Here is a tiny trained network, its code and every weight. The questions are about switching its units off for an input and a target symbol, where a switched-off unit gives its printed mean instead of its output.

import numpy as np


def w(rows, s, z=0):
    codes = np.array(rows[::2]) - 128.0
    scale = np.full(codes.shape[1], s)
    scale[-1] = z or s
    return codes * scale


def f(y):
    return np.maximum(y, 0)


def softmax(a):
    e = np.exp(a - a.max(-1, keepdims=True))
    return e / e.sum(-1, keepdims=True)


def log_softmax(a):
    a = a - a.max(-1, keepdims=True)
    return a - np.log(np.exp(a).sum(-1, keepdims=True))


def net(x, mask):
    ids = ['ΓΛΠαβηθμσφψω'.index(c) for c in x.split()]
    T = len(ids)
    res = E[ids] + P[:T]
    u = 0
    for l in range(2):
        r = res
        for j in range(2):
            rows = slice(3 * j, 3 * j + 3)
            q, k, v = (r @ M[l][rows].T for M in (Q, K, V))
            z = softmax(np.where(np.tri(T) > 0, q @ k.T / 3**0.5, -1e9)) @ v
            o = O[l][rows]
            res = res + np.where(mask[u + j], z, o[:, -1]) @ o[:, :-1]
        u += 2
        y = f(res @ A[l][:, :-1].T + A[l][:, -1])
        res = res + np.where(mask[u : u + 4], y, B[l][:, -1]) @ B[l][:, :-1]
        u += 4
    return log_softmax(res[-1] @ U[:, :-1].T + U[:, -1])


Q, K, V, O, A, B = {}, {}, {}, {}, {}, {}
E = w([
[133,151,191,157],'Γ',
[79,76,242,37],'Λ',
[180,70,135,79],'Π',
[160,58,132,15],'α',
[155,203,115,164],'β',
[135,173,81,158],'η',
[108,195,165,195],'θ',
[175,180,91,254],'μ',
[37,211,145,203],'σ',
[142,80,247,141],'φ',
[114,147,68,237],'ψ',
[18,209,157,124],'ω',
],0.0089)
P = w([
[163,97,113,209],'0',
[123,190,166,104],'1',
[216,208,208,63],'2',
[146,3,109,109],'3',
[75,187,141,101],'4',
[180,205,227,31],'5',
[177,12,15,136],'6',
[85,249,69,149],'7',
],0.0076)
Q[0] = w([
[116,126,131,210],'0.h1',
[71,2,171,178],'0.h1',
[2,134,77,161],'0.h1',
[156,28,204,85],'0.h2',
[161,226,147,121],'0.h2',
[101,31,152,65],'0.h2',
],0.0089)
K[0] = w([
[105,179,142,86],'0.h1',
[112,80,215,96],'0.h1',
[1,109,114,147],'0.h1',
[149,93,222,141],'0.h2',
[36,118,111,93],'0.h2',
[182,139,190,117],'0.h2',
],0.0096)
V[0] = w([
[91,41,14,174],'0.h1',
[49,128,215,44],'0.h1',
[192,205,59,33],'0.h1',
[31,177,254,106],'0.h2',
[16,106,112,126],'0.h2',
[171,202,222,111],'0.h2',
],0.0075)
O[0] = w([
[30,133,195,203,55],'0.h1',
[123,104,24,131,4],'0.h1',
[95,126,148,11,102],'0.h1',
[170,201,2,139,106],'0.h2',
[39,163,138,137,34],'0.h2',
[218,125,74,115,207],'0.h2',
],0.0075,0.0028)
A[0] = w([
[162,124,128,52,253],'0.n1',
[77,89,59,183,172],'0.n2',
[117,124,175,1,44],'0.n3',
[91,109,121,64,72],'0.n4',
],0.0093,0.0017)
B[0] = w([
[20,131,189,248,252],'0.n1',
[67,5,175,11,174],'0.n2',
[165,255,59,168,201],'0.n3',
[184,63,93,183,143],'0.n4',
],0.0064,0.0043)
Q[1] = w([
[63,165,162,203],'1.h1',
[62,114,105,83],'1.h1',
[158,95,102,139],'1.h1',
[81,225,164,135],'1.h2',
[103,89,153,58],'1.h2',
[111,4,108,216],'1.h2',
],0.013)
K[1] = w([
[108,92,133,47],'1.h1',
[83,170,122,116],'1.h1',
[147,117,151,165],'1.h1',
[119,206,93,97],'1.h2',
[93,100,100,115],'1.h2',
[81,110,183,250],'1.h2',
],0.016)
V[1] = w([
[3,134,94,137],'1.h1',
[144,118,188,83],'1.h1',
[154,187,152,59],'1.h1',
[162,72,145,145],'1.h2',
[111,67,151,41],'1.h2',
[192,122,74,108],'1.h2',
],0.015)
O[1] = w([
[112,88,24,150,38],'1.h1',
[58,143,213,174,138],'1.h1',
[176,157,183,235,85],'1.h1',
[92,126,164,42,151],'1.h2',
[214,1,157,59,8],'1.h2',
[207,194,115,67,99],'1.h2',
],0.0093,0.011)
A[1] = w([
[12,133,159,162,106],'1.n1',
[108,52,60,145,86],'1.n2',
[86,173,132,2,26],'1.n3',
[172,233,91,140,2],'1.n4',
],0.0082,0.00042)
B[1] = w([
[176,126,2,102,248],'1.n1',
[230,116,216,105,142],'1.n2',
[151,156,78,125,165],'1.n3',
[125,27,218,134,240],'1.n4',
],0.008,0.014)
U = w([
[177,241,146,202,216],'Γ',
[223,133,95,61,180],'Λ',
[21,25,206,83,187],'Π',
[93,54,158,125,139],'α',
[74,135,203,157,109],'β',
[119,82,108,203,88],'η',
[137,147,102,112,3],'θ',
[28,195,55,86,145],'μ',
[243,80,65,254,83],'σ',
[147,227,137,32,223],'φ',
[110,28,95,149,140],'ψ',
[173,117,97,95,66],'ω',
],0.0056,0.0028)

Each question gives the input, a string of symbols that net reads in full, and the target symbol t.
The units are the heads (3 rows each of Q, K, V and O) and the neurons (one row each of A and B). Each row of codes is followed by its name. A weight is (code - 128) times the scale printed after its matrix; where a second scale follows, it is the last column's (O, A, B and U).
mask holds one flag per unit, layer by layer, with each layer's heads first. A switched-off unit (its flag False) gives its mean, the last column of its rows in O or B, instead of its output. The means were averaged over made-up inputs and are rounded, as every weight is.
A unit's drop is (log p(t) with every unit on - log p(t) with that unit switched off) / (log p(t) with every unit on - log p(t) with every unit switched off).
The circuit of an input: a set's keep is (log p(t) with only the set's units on - log p(t) with every unit switched off) / (log p(t) with every unit on - log p(t) with every unit switched off). Starting from all 12 units, units are removed one at a time, each time the one whose removal leaves the highest keep (on an exact tie, the one counted first), for as long as the keep stays at least 0.8.
units of the circuit, in order: the units of the circuit, biggest drop first
unit that matters most: the unit with the biggest drop
k most important neurons: the k neurons with the biggest drops, biggest first
heads that matter: for each layer, one digit per head in row order, 1 if its drop is at least 0.15 and else 0, layers parted by /
input φ β φ μ, target φ: heads that matter => 10 / 11
input μ μ Π, target Γ: units of the circuit, in order => 0.n1, 0.n3, 0.h1, 1.h1
input Λ σ Π Π, target Λ: units of the circuit, in order => 1.h2, 0.h2
input μ σ μ Γ θ Λ φ, target μ: units of the circuit, in order => 0.h1, 1.h2
input ψ Λ ψ η, target ψ: unit that matters most => 1.h2
input Λ ω μ Λ, target Λ: units of the circuit, in order => 1.h2, 0.h2, 1.h1
input μ ω μ ψ μ Λ Γ, target μ: heads that matter => 10 / 01
input μ Λ Π Π Λ μ ψ, target μ: heads that matter => 10 / 11
input Π θ Π β, target Π: units of the circuit, in order => 1.h2, 0.h2, 1.n1
input ψ μ μ α ω, target σ: units of the circuit, in order => 1.h1, 1.h2, 0.h2, 0.n1
input σ Π Π μ Π ω, target Γ: heads that matter => 00 / 01
input ψ ψ σ φ, target ψ: heads that matter => 11 / 11
input ω φ μ Λ μ Π ψ ψ, target μ: heads that matter => 11 / 10
input μ β β μ α, target Γ: unit that matters most => 0.n3
input ψ ψ σ μ, target ψ: 2 most important neurons => 1.n1, 0.n2
input φ Λ ψ Π Π α, target Γ: 2 most important neurons => 0.n1, 0.n3
input Λ β μ ψ, target Λ: 3 most important neurons => 0.n1, 1.n4, 0.n2
input Π μ α Γ μ Π ψ, target Π: 2 most important neurons => 1.n1, 0.n3
input μ Γ Π, target Γ: 2 most important neurons => 0.n1, 0.n3
input μ ψ Π Π Π μ β, target μ: 2 most important neurons => 1.n4, 1.n1
input μ Π Γ μ σ μ ω, target μ: 2 most important neurons => 1.n4, 1.n1
input Π ψ Λ θ Π ψ ψ, target Π: 4 most important neurons => 1.n1, 0.n2, 0.n3, 0.n1
input φ Π Π μ μ Π Π, target φ: units of the circuit, in order => 1.h2, 0.h1, 1.h1, 0.h2
input θ β ω, target Γ: units of the circuit, in order => 1.h1
input φ σ σ μ φ μ θ, target φ: units of the circuit, in order => 1.h2, 0.h1, 0.n1, 1.h1
input μ α β Λ, target μ: units of the circuit, in order => 0.h1, 1.h2
input Π μ Π Λ φ Π φ, target Π: 3 most important neurons => 1.n1, 0.n3, 1.n3
